Below is a small trained network, with its code and all its weights. Each question gives an input and a class and asks what happens when units are switched off, that is, made to give their printed mean instead of their output.

import numpy as np


def w(rows, s, z=0):
    codes = np.array(rows[::2]) - 128.0
    scale = np.full(codes.shape[1], s)
    scale[-1] = z or s
    return codes * scale


def f(y):
    return np.maximum(y, 0)


def log_softmax(a):
    a = a - a.max(-1, keepdims=True)
    return a - np.log(np.exp(a).sum(-1, keepdims=True))


def net(x, mask):
    res = np.array(x, float).reshape(1, 4) / 4 @ E
    y = f(res @ A[0][:, :-1].T + A[0][:, -1])
    res = res + np.where(mask, y, B[0][:, -1]) @ B[0][:, :-1]
    return log_softmax(res[-1] @ U[:, :-1].T + U[:, -1])


A, B = {}, {}
E = w([
[199,38,175,63],'x0',
[202,116,169,241],'x1',
[15,30,2,235],'x2',
[73,138,186,121],'x3',
],0.0074)
A[0] = w([
[180,77,195,35,211],'n1',
[188,132,155,60,84],'n2',
[198,58,32,153,195],'n3',
[132,234,149,183,213],'n4',
[193,6,183,241,242],'n5',
[104,229,162,169,205],'n6',
[132,142,247,196,86],'n7',
[232,170,5,126,204],'n8',
[71,164,96,136,49],'n9',
[154,147,117,233,187],'n10',
[52,145,131,72,254],'n11',
[96,252,144,124,168],'n12',
],0.011,0.0047)
B[0] = w([
[121,106,105,242,244],'n1',
[177,101,84,138,197],'n2',
[97,185,142,140,206],'n3',
[107,165,168,163,203],'n4',
[159,228,166,175,240],'n5',
[109,179,181,154,203],'n6',
[115,142,87,151,180],'n7',
[65,183,38,57,187],'n8',
[158,117,79,102,170],'n9',
[186,150,112,117,197],'n10',
[2,95,150,190,223],'n11',
[109,190,182,138,209],'n12',
],0.02,0.011)
U = w([
[121,149,22,143,66],'0',
[114,57,149,184,90],'1',
[9,162,175,129,205],'2',
[147,120,104,115,3],'3',
[114,72,202,125,38],'4',
[184,192,100,236,209],'5',
],0.011,0.005)

Each question gives the input, the list of numbers given to net, and the class t.
The units are the neurons (one row each of A and B). Each row of codes is followed by its name. A weight is (code - 128) times the scale printed after its matrix; where a second scale follows, it is the last column's (A, B and U).
mask holds one flag per neuron, in row order. A switched-off neuron (its flag False) gives its mean, the last column of its row in B, instead of its output. The means were averaged over made-up inputs and are rounded, as every weight is.
A unit's drop is (log p(t) with every unit on - log p(t) with that unit switched off) / (log p(t) with every unit on - log p(t) with every unit switched off).
The circuit of an input: a set's keep is (log p(t) with only the set's units on - log p(t) with every unit switched off) / (log p(t) with every unit on - log p(t) with every unit switched off). Starting from all 12 units, units are removed one at a time, each time the one whose removal leaves the highest keep (on an exact tie, the one counted first), for as long as the keep stays at least 0.8.
units of the circuit, in order: the units of the circuit, biggest drop first
unit that matters most: the unit with the biggest drop
top k neurons: the k neurons with the biggest drops, biggest first
drop of u: that unit's drop, to one decimal
input [3,-6,-7,8], class 5: units of the circuit, in order => [n1]
input [1,-2,-2,4], class 2: top 3 neurons => [n5 n10 n11]
input [-2,3,-3,8], class 2: units of the circuit, in order => [n5 n2]
input [-4,-5,7,-4], class 0: top 4 neurons => [n9 n12 n6 n4]
input [-5,0,8,-2], class 0: units of the circuit, in order => [n1 n9 n12]
input [6,-1,7,5], class 2: top 3 neurons => [n1 n2 n10]
input [7,-3,7,2], class 2: top 2 neurons => [n1 n2]
input [-7,-2,8,5], class 2: top 2 neurons => [n11 n1]
input [2,-7,-8,8], class 5: top 3 neurons => [n1 n2 n8]
input [-7,4,-7,-7], class 2: drop of n12 => 0.2
input [-7,-1,2,5], class 2: drop of n7 => 0.0
input [5,-3,-1,2], class 1: drop of n5 => 0.4
input [7,-8,0,5], class 1: drop of n1 => 0.1
input [-1,-3,0,-6], class 2: unit that matters most => n2
